Rows, each with roughly how far along a hidden order it lies (0 to 10)
[ 13.9  32.7  11.9  12.6  16.4  21.9  -9.0 -10.0 -10.5   9.1 -12.4  23.6
  -2.1 -21.1  -5.5   0.3 -20.9 -32.9 -10.0]
2
[ -3.1  15.9  -1.2 -13.1 -30.5 -25.4  -7.9 -15.4 -26.4 -18.9 -25.7 -41.2
  -7.6 -15.9  -7.5  -7.7  -5.4 -12.1  -3.7]
0
[  9.6  42.0  10.1   3.4  -4.4 -15.9 -12.4 -21.0 -24.6   0.6 -16.9 -16.1
  -5.8 -17.4  -3.4  -4.2 -28.8 -11.6 -16.0]
1
[ 20.4  99.9  20.5  11.9   6.0   9.0   9.9  -4.6  -7.2   8.1  14.7  10.5
  15.4   6.6   6.9   2.1 -22.2  -4.5  -3.6]
8
[ 15.5  32.9  22.2  -8.6 -22.9   3.8  13.0 -18.3 -22.9 -33.2 -36.3   7.9
  -7.8 -32.4 -14.6  -0.3 -21.0 -32.1  -7.7]
0
[-10.0 -29.0  -1.0 -14.2   3.3 -43.0 -38.4 -21.0 -21.3  -1.8   0.2 -34.2
 -14.6 -24.0  -5.7  -3.3 -27.9 -13.2 -12.9]
1
[ 24.0  94.8  19.8   6.7  -9.5  18.0  39.2  -2.8  -4.9 -12.9 -13.4   6.9
   9.3  -7.8  -1.2   0.1 -13.5  -6.9  -1.5]
5
[ -1.8  -8.2   6.3   1.5  51.3 -18.2 -29.4 -13.8  -2.9  13.7  10.4  -9.6
 -17.8 -18.9  -1.6  -1.2 -39.7 -10.8  -7.6]
1
[ -2.2   9.4   5.5 -12.3 -37.7  -5.2  22.9   2.5  -1.6 -29.1  -1.8  -2.9
  14.9  16.8   0.4   1.8  18.0  21.8  10.3]
9
[-14.3 -67.3 -16.9  -2.1 -27.4   4.4 -40.5  -7.1  -4.8  14.9   2.8  12.6
   4.0  -1.2  -2.5   0.2  19.2  -2.2   4.2]
5
[-11.1 -38.7  -3.8 -18.3 -29.1 -31.5  -8.7  -6.8 -18.4 -25.3 -12.9 -28.2
  -2.8  -1.1  -6.9  -0.3   2.1   8.7  -4.0]
3
[-12.5 -37.6 -10.0 -10.4 -23.9 -20.9 -26.1  -6.4  -9.7  -2.5  -2.6 -12.6
   5.9   3.9  -2.0  -0.8   6.8   7.1   4.8]
5
[-17.4 -41.5  -5.1  -6.4  71.1 -28.6 -59.1 -16.8  -5.8  26.9  33.7 -28.4
 -13.2 -23.1   3.5  -6.3 -47.8   2.7 -16.5]
1
[  7.2  18.9   7.2  -3.1  -9.3   0.8  11.1  -8.3  -9.8  -8.4 -13.7 -13.8
  -7.3 -15.1  -4.5  -5.6 -16.3 -17.6  -8.4]
1
[ 19.6  42.9  16.0  -1.8 -62.6  -9.7  36.5   2.8 -14.5 -42.6 -48.0  23.6
  -3.6   2.9  -8.5  12.6  19.6 -16.5  13.7]
6
[  6.7  60.5   6.3   3.5 -11.7  15.1   9.9  -1.4   4.4   7.8  23.0  10.0
  25.0  11.5   7.4   0.4   9.0  20.0  16.2]
10
[  6.7  68.3  13.5  -4.0  21.8  12.1   7.0 -11.0  -6.1   3.1  29.3   3.5
  21.8   2.3   7.1  -4.2 -18.3   9.1   8.6]
8
[14.4 40.3  6.8 14.5 14.6 43.4 34.8 17.3 27.3  3.1  6.0 68.2  6.6 12.9
  3.0 12.7 21.8 -1.4  8.8]
10
[ -1.4 -17.4   0.8  -8.6 -17.9 -22.0   0.7  -5.1 -15.1 -21.3 -28.3 -31.6
 -19.5 -16.5  -8.6  -4.6  -8.5  -0.8 -11.0]
0
[ -8.7 -59.0 -10.2  -2.4  -2.8  -2.9 -17.7   4.7   5.5  -2.1  -6.6  14.0
  -4.6  -1.3  -3.5   6.0  14.5 -14.0  -5.3]
5
[ 15.6  82.8  24.4  -1.6  12.3  33.9  34.5   0.0  -1.7 -11.9   8.3  32.5
  21.1 -10.0   0.1   1.3 -11.7  -4.3   2.4]
8
[  2.1   5.4   9.3 -10.1  12.6   4.4  23.3  -6.2  -1.1 -18.6  -5.9  -8.9
  -7.6 -14.3  -4.8  -5.7 -19.8 -13.8 -11.2]
2
[ 22.0  83.6  22.5   3.7 -11.8  40.8  34.3   4.4  -4.7 -11.8  -8.7  38.1
  15.8 -10.5  -3.6   1.2 -10.5 -10.6   7.3]
6
[  3.9 -13.6   0.5  -7.9 -38.4 -28.5   2.1 -11.3 -21.5 -21.2 -36.7 -33.5
  -8.9 -11.3  -8.1  -4.0  -2.0  -2.8  -3.0]
0
[  7.1  52.8  13.5  -5.6  10.0   2.2  35.6  -1.9  -2.6 -20.4  -2.8 -15.0
  -2.1  -8.3  -2.2  -4.8 -13.7  -5.3 -10.4]
4
[  9.5  66.2  13.8   5.1  27.3  17.8   3.0  -1.1   2.9   9.7  24.3  11.6
  11.9  -2.2   4.4  -2.2 -23.0  -3.4   6.3]
7
[ 3.3 26.5 -2.4 11.6 10.9 30.4 12.0 14.5 17.6 21.9 26.5 27.0 18.7 17.9
  9.2  1.3 17.7 10.8 12.8]
10
[ -6.2 -21.2  -2.4  -6.6 -18.7 -39.8 -46.1 -12.6 -25.6   2.1  -4.0 -24.4
  -7.8 -14.8  -4.5   0.7 -17.4 -17.6  -5.8]
2
[ -1.6  27.3  12.0  -4.3  63.3  -1.4  10.0   1.6  11.0   7.5  42.1   0.4
  -6.6  -6.6   6.1  -0.9 -32.9  -2.7  -3.3]
6
[ -6.4 -12.3   5.4 -29.0 -60.2 -16.4  11.9 -20.6 -32.7 -48.5 -35.7 -31.1
   7.1 -23.7 -13.9 -10.1   3.2  -0.5  -0.4]
1
[ -0.9 -14.1   4.3 -13.1 -65.0 -17.3  13.5  -6.4 -26.3 -38.1 -42.1 -13.8
   3.9  -2.5  -9.8  -0.4  16.0  -3.4   5.1]
3
[ -3.8 -26.2  -2.5 -10.4 -22.4 -24.2 -26.8 -14.6 -26.9  -4.2 -19.6 -22.5
  -5.6 -16.0  -7.9  -4.0  -9.9  -8.7  -7.6]
1
[ 19.0  66.0  19.2   2.7 -26.4 -16.8 -10.4 -15.5 -36.7 -18.9 -32.5 -21.9
  -5.2 -22.4  -7.6  -3.8 -30.4 -26.7  -8.3]
0
[ 17.0  53.0  14.0  13.9  26.9   5.3  -7.6  -1.7  -0.8  14.4  -7.5  10.2
 -10.4 -19.0  -1.1   3.4 -22.7 -36.7 -10.6]
2
[ 6.6 37.2  7.4  5.8 13.0 35.8 35.3  6.9 22.8 -1.0 12.5 31.3  7.9 13.9
  5.7  3.1 14.0 12.0  7.6]
9
[  5.3   5.4  11.5  -6.3   0.5 -22.0  -6.5  -5.8 -16.1 -16.7 -26.9 -11.6
 -18.8 -21.7  -9.6  -0.1 -27.2 -18.6 -15.2]
0
[  2.2 -24.4   2.1  -1.7   4.5  -7.0 -12.3  -5.1  -5.9  -7.9 -21.1   0.8
 -20.2 -21.7  -9.4   0.9 -12.1 -19.5 -12.2]
0
[-10.1 -49.5  -9.6  -1.8  -3.0  21.1  15.5  19.4  23.3  -3.9   6.6  31.9
   4.9  12.9   0.4   6.3  35.7   6.7   2.7]
9
[-6.2  4.3 -7.2 10.0 30.2 19.7 -9.8 11.8 18.1 33.8 42.9 15.0 17.2 19.0
 12.8 -1.2  3.1 19.8  9.0]
10
[-11.9 -57.9  -9.9  -9.2 -27.8  -5.9  -7.3   5.5   1.1 -14.5  -5.2  -3.4
   1.2   9.1  -2.8   1.2  27.8  30.1  10.3]
6
[ -7.6 -38.0 -16.0   5.9 -13.5   4.0 -28.0   5.5   6.4  22.2  11.6  11.8
   7.7  14.0   5.2   2.8  25.7   4.5  10.4]
8
[ -3.6 -30.1  -0.6 -10.7 -43.7 -18.5 -11.4 -10.3 -23.5 -20.6 -27.7 -19.2
  -4.9  -8.5  -9.5  -2.0   1.9  -5.0   1.9]
2
[ -1.0 -33.9  -3.9  -2.9 -35.6  -9.0  -9.5  -5.9  -8.5 -12.8 -26.4  11.6
  -3.9  -4.0  -7.1   5.1  17.0  -2.1   2.5]
4
[  6.9   9.0   2.7   7.6  32.2  18.9  11.0   4.7   9.6   7.7   2.8  13.3
  -7.3 -12.7  -1.7  -0.2 -14.4 -16.1  -3.6]
3
[ -6.5 -20.7 -13.4   0.2   3.8   9.3  -7.6   2.6  17.3  14.3  27.6  13.6
  16.9  21.4   7.5  -0.1  21.0  25.5   5.3]
10
[-17.0 -57.7 -17.5  -5.3   7.2  19.7   3.5  18.6  20.9  11.7  30.6  15.2
  16.5  22.0   5.8  -0.8  31.5  40.1   9.1]
9
[  3.3  50.9   0.5   5.3 -17.1  12.7  19.9   8.4  -1.0   8.3  17.3  -1.8
  20.8  22.7   8.6  -2.1  13.4  21.2  17.4]
10
[ -0.8 -22.5  -3.4  -1.8 -12.0  -7.5 -14.0  -9.7 -15.2  -0.7 -27.9 -15.8
  -9.3 -14.2  -6.7  -4.0  -6.0 -24.1 -18.3]
0
[ 12.4  71.0  13.1  -0.1   2.9  29.6  31.6  -3.6  -5.8  -8.0  -0.8  -9.9
   5.5   1.3   3.5  -5.9 -10.6   0.5   2.2]
5
[ 3.1  2.1 -2.9  8.3  1.5 34.0 10.4 11.9 27.1  8.1 10.6 43.7 17.7 18.1
  4.7  6.9 26.3 13.3 22.4]
10
[-5.7 14.0  6.4  0.1 37.1  3.6  0.1  1.6 15.4 10.2 39.7 21.5  8.5 10.4
  7.5  6.1 -5.0  9.1  8.8]
10
[ 21.0  86.3  19.6   6.0  -0.2   5.0  27.2  -8.1 -12.1  -9.6  -9.9  -4.9
  -2.7 -12.4  -0.2  -2.2 -24.6 -15.3  -2.6]
3
[ 8.6 48.1  6.9  8.1 12.3 34.5 33.4  1.7 14.7  4.2  6.9 15.2  9.2  6.4
  4.8 -3.8  1.2  7.1  9.0]
7
[  0.7 -42.3  -3.0  -4.0 -10.6  -9.6  -7.8   0.9  -0.8 -17.3 -34.9  12.3
 -30.0 -17.7 -10.6   7.0   8.0  -5.6 -19.6]
1
[ -2.6 -33.3 -10.2  -0.4 -37.4 -18.7 -44.6 -13.4 -28.0  16.5 -24.0 -26.0
   3.8  -6.4  -2.9  -4.0   3.1   3.0  -9.2]
2
[ 8.4 48.9 14.5  6.1 28.4 12.7 39.9 19.1 29.4 -8.0 10.1 29.6 -1.9  8.5
  4.2  7.7 -3.1  3.0 -1.2]
9
[ -5.4 -55.8  -4.6  -8.5  -5.8   0.9 -14.8  -7.3 -16.3  -6.9 -21.4  -3.5
  -8.4 -16.5 -10.5  -3.4  -2.7 -18.8  -6.6]
0
[ 0.5 33.9  9.0 -4.1 17.4 30.8 39.6  3.7 15.6 -8.9 21.6 21.6 13.4 11.1
  3.2 -0.7  4.0 23.1 11.0]
9
[ -0.8  27.6   4.7  -6.4 -20.6  30.8  49.5  12.3  13.5 -28.3  -0.8  22.6
  20.5  21.3   1.0   1.3  28.0  25.7  16.2]
10
[ -3.9  -4.6   2.1 -14.2 -44.3 -10.3  25.1  -2.6  -8.3 -29.6 -15.7  -6.4
   9.3  13.8  -2.8   0.3  18.5  11.7   4.0]
7
[ 10.5  42.0   8.2   8.9  15.0  23.8  -0.7  -7.3  -1.1  15.0   9.6  14.8
   8.4  -3.1   0.9  -3.3 -11.8 -13.5   1.3]
4
